Here is a tiny trained network, its code and every weight. The questions are about switching its units off for an input and a class, where a switched-off unit gives its printed mean instead of its output.

import numpy as np


def w(rows, s, z=0):
    codes = np.array(rows[::2]) - 128.0
    scale = np.full(codes.shape[1], s)
    scale[-1] = z or s
    return codes * scale


def norm(h):
    return h / np.sqrt((h * h).mean(-1, keepdims=True) + 1e-5)


def f(y):
    return y / 2 * (1 + np.tanh(0.7978845608 * (y + 0.044715 * y**3)))


def log_softmax(a):
    a = a - a.max(-1, keepdims=True)
    return a - np.log(np.exp(a).sum(-1, keepdims=True))


def net(x, mask):
    res = np.array(x, float).reshape(1, 8) / 4 @ E
    u = 0
    for l in range(4):
        y = f(norm(res) @ A[l][:, :-1].T + A[l][:, -1])
        res = res + np.where(mask[u : u + 10], y, B[l][:, -1]) @ B[l][:, :-1]
        u += 10
    return log_softmax(norm(res)[-1] @ U[:, :-1].T + U[:, -1])


A, B = {}, {}
E = w([
[129,133,131],'x0',
[49,107,122],'x1',
[130,132,127],'x2',
[107,223,179],'x3',
[121,128,128],'x4',
[124,128,128],'x5',
[124,125,126],'x6',
[128,26,254],'x7',
],0.0057)
A[0] = w([
[134,135,144,1],'0.n1',
[55,155,73,62],'0.n2',
[89,207,160,116],'0.n3',
[252,130,140,118],'0.n4',
[91,254,213,83],'0.n5',
[125,141,157,61],'0.n6',
[199,171,99,116],'0.n7',
[74,229,198,99],'0.n8',
[150,81,81,52],'0.n9',
[142,27,201,112],'0.n10',
],0.0082,0.0039)
B[0] = w([
[120,129,83,86],'0.n1',
[115,185,146,149],'0.n2',
[203,121,119,172],'0.n3',
[2,103,107,177],'0.n4',
[229,75,96,214],'0.n5',
[127,130,68,104],'0.n6',
[70,146,174,180],'0.n7',
[223,76,106,195],'0.n8',
[151,95,135,122],'0.n9',
[148,176,160,252],'0.n10',
],0.0089,0.0035)
A[1] = w([
[255,198,95,158],'1.n1',
[119,146,67,78],'1.n2',
[126,76,79,70],'1.n3',
[83,193,155,116],'1.n4',
[64,127,95,144],'1.n5',
[168,135,195,169],'1.n6',
[241,126,117,150],'1.n7',
[214,171,135,176],'1.n8',
[116,122,157,1],'1.n9',
[116,194,48,96],'1.n10',
],0.0076,0.0049)
B[1] = w([
[51,116,118,253],'1.n1',
[158,145,179,128],'1.n2',
[171,115,181,113],'1.n3',
[125,83,83,136],'1.n4',
[125,77,164,151],'1.n5',
[80,134,89,201],'1.n6',
[2,42,126,215],'1.n7',
[34,53,76,217],'1.n8',
[180,194,70,94],'1.n9',
[92,174,244,177],'1.n10',
],0.0054,0.0043)
A[2] = w([
[112,45,195,157],'2.n1',
[189,142,140,35],'2.n2',
[152,169,14,148],'2.n3',
[175,194,90,2],'2.n4',
[16,137,164,123],'2.n5',
[237,144,24,104],'2.n6',
[192,130,192,36],'2.n7',
[174,203,39,148],'2.n8',
[253,85,112,102],'2.n9',
[132,32,174,147],'2.n10',
],0.0071,0.0039)
B[2] = w([
[117,182,98,254],'2.n1',
[93,146,147,93],'2.n2',
[254,157,187,150],'2.n3',
[115,155,174,101],'2.n4',
[83,74,35,235],'2.n5',
[198,56,216,117],'2.n6',
[130,189,158,108],'2.n7',
[233,181,185,136],'2.n8',
[133,68,69,128],'2.n9',
[112,194,103,241],'2.n10',
],0.0056,0.0044)
A[3] = w([
[124,122,137,2],'3.n1',
[140,48,199,135],'3.n2',
[156,68,94,121],'3.n3',
[117,130,137,39],'3.n4',
[161,15,118,141],'3.n5',
[178,127,119,77],'3.n6',
[94,179,148,111],'3.n7',
[3,163,145,78],'3.n8',
[128,142,68,138],'3.n9',
[42,52,93,131],'3.n10',
],0.0068,0.0064)
B[3] = w([
[55,172,52,95],'3.n1',
[144,248,214,141],'3.n2',
[204,124,144,140],'3.n3',
[65,104,2,97],'3.n4',
[231,209,119,167],'3.n5',
[175,112,53,101],'3.n6',
[73,42,98,137],'3.n7',
[53,36,30,202],'3.n8',
[148,91,172,164],'3.n9',
[250,95,92,254],'3.n10',
],0.0047,0.0051)
U = w([
[116,110,110,250],'0',
[119,114,117,222],'1',
[217,144,150,116],'2',
[88,100,101,78],'3',
[116,117,111,118],'4',
[61,244,197,107],'5',
[119,90,101,3],'6',
],0.012,0.0042)

Each question gives the input, the list of numbers given to net, and the class t.
The units are the neurons (one row each of A and B). Each row of codes is followed by its name. A weight is (code - 128) times the scale printed after its matrix; where a second scale follows, it is the last column's (A, B and U).
mask holds one flag per neuron, layer by layer. A switched-off neuron (its flag False) gives its mean, the last column of its row in B, instead of its output. The means were averaged over made-up inputs and are rounded, as every weight is.
A unit's drop is (log p(t) with every unit on - log p(t) with that unit switched off) / (log p(t) with every unit on - log p(t) with every unit switched off).
The circuit of an input: a set's keep is (log p(t) with only the set's units on - log p(t) with every unit switched off) / (log p(t) with every unit on - log p(t) with every unit switched off). Starting from the 12 units with the biggest drops (on a tie, the unit counted first), units are removed one at a time, each time the one whose removal leaves the highest keep (on an exact tie, the one counted first), for as long as the keep stays at least 0.8.
circuit, biggest first: the units of the circuit, biggest drop first
unit that matters most: the unit with the biggest drop
top k neurons: the k neurons with the biggest drops, biggest first
k most important neurons of layer l: the k neurons of layer l with the biggest drops, biggest first
input [-3,0,-8,-3,-4,-2,-5,6], class 5: circuit, biggest first -> [0.n10, 3.n2]
input [1,0,7,7,6,0,-6,3], class 2: circuit, biggest first -> [0.n5]
input [1,-2,-8,0,3,3,2,-8], class 5: circuit, biggest first -> [2.n8, 3.n10, 1.n10, 0.n5]
input [3,3,0,8,2,-7,2,-1], class 2: top 2 neurons -> [0.n5, 0.n8]
input [2,0,-7,1,1,1,-3,-7], class 5: 3 most important neurons of layer 1 -> [1.n7, 1.n6, 1.n2]
input [2,-3,1,-7,2,-5,-3,-7], class 2: top 2 neurons -> [0.n10, 2.n3]
input [-2,2,4,-5,-3,2,3,-7], class 5: top 2 neurons -> [1.n7, 1.n8]
input [-6,7,-1,0,-7,5,1,8], class 5: 3 most important neurons of layer 1 -> [1.n8, 1.n7, 1.n1]
input [-1,-1,-8,-5,4,4,-1,-7], class 5: top 3 neurons -> [1.n7, 1.n8, 3.n10]
input [-5,3,3,-6,1,-4,1,-6], class 2: 3 most important neurons of layer 0 -> [0.n10, 0.n4, 0.n9]
input [-6,-2,8,-7,7,6,-2,-4], class 2: 3 most important neurons of layer 1 -> [1.n7, 1.n1, 1.n8]
input [4,1,4,1,-5,-6,7,-8], class 5: 2 most important neurons of layer 1 -> [1.n7, 1.n10]
input [6,3,-5,0,5,-3,0,7], class 5: 2 most important neurons of layer 3 -> [3.n2, 3.n10]
input [6,-7,-6,5,0,6,-7,4], class 3: top neuron -> [0.n4]
input [-4,0,-8,-8,7,6,4,7], class 2: 2 most important neurons of layer 3 -> [3.n5, 3.n2]
input [2,-6,-5,-8,3,1,-5,-1], class 2: 2 most important neurons of layer 0 -> [0.n4, 0.n9]
input [0,2,2,-7,-4,-6,-1,2], class 2: 3 most important neurons of layer 0 -> [0.n7, 0.n2, 0.n9]
input [-2,3,1,7,5,-5,7,-3], class 2: 3 most important neurons of layer 0 -> [0.n5, 0.n8, 0.n3]
input [7,-2,7,-8,4,3,-5,1], class 2: 3 most important neurons of layer 1 -> [1.n1, 1.n8, 1.n10]
input [-4,-1,8,-3,-3,-1,3,7], class 5: unit that matters most -> 0.n10
input [7,7,-2,1,-7,-6,-1,-8], class 5: 2 most important neurons of layer 3 -> [3.n10, 3.n8]
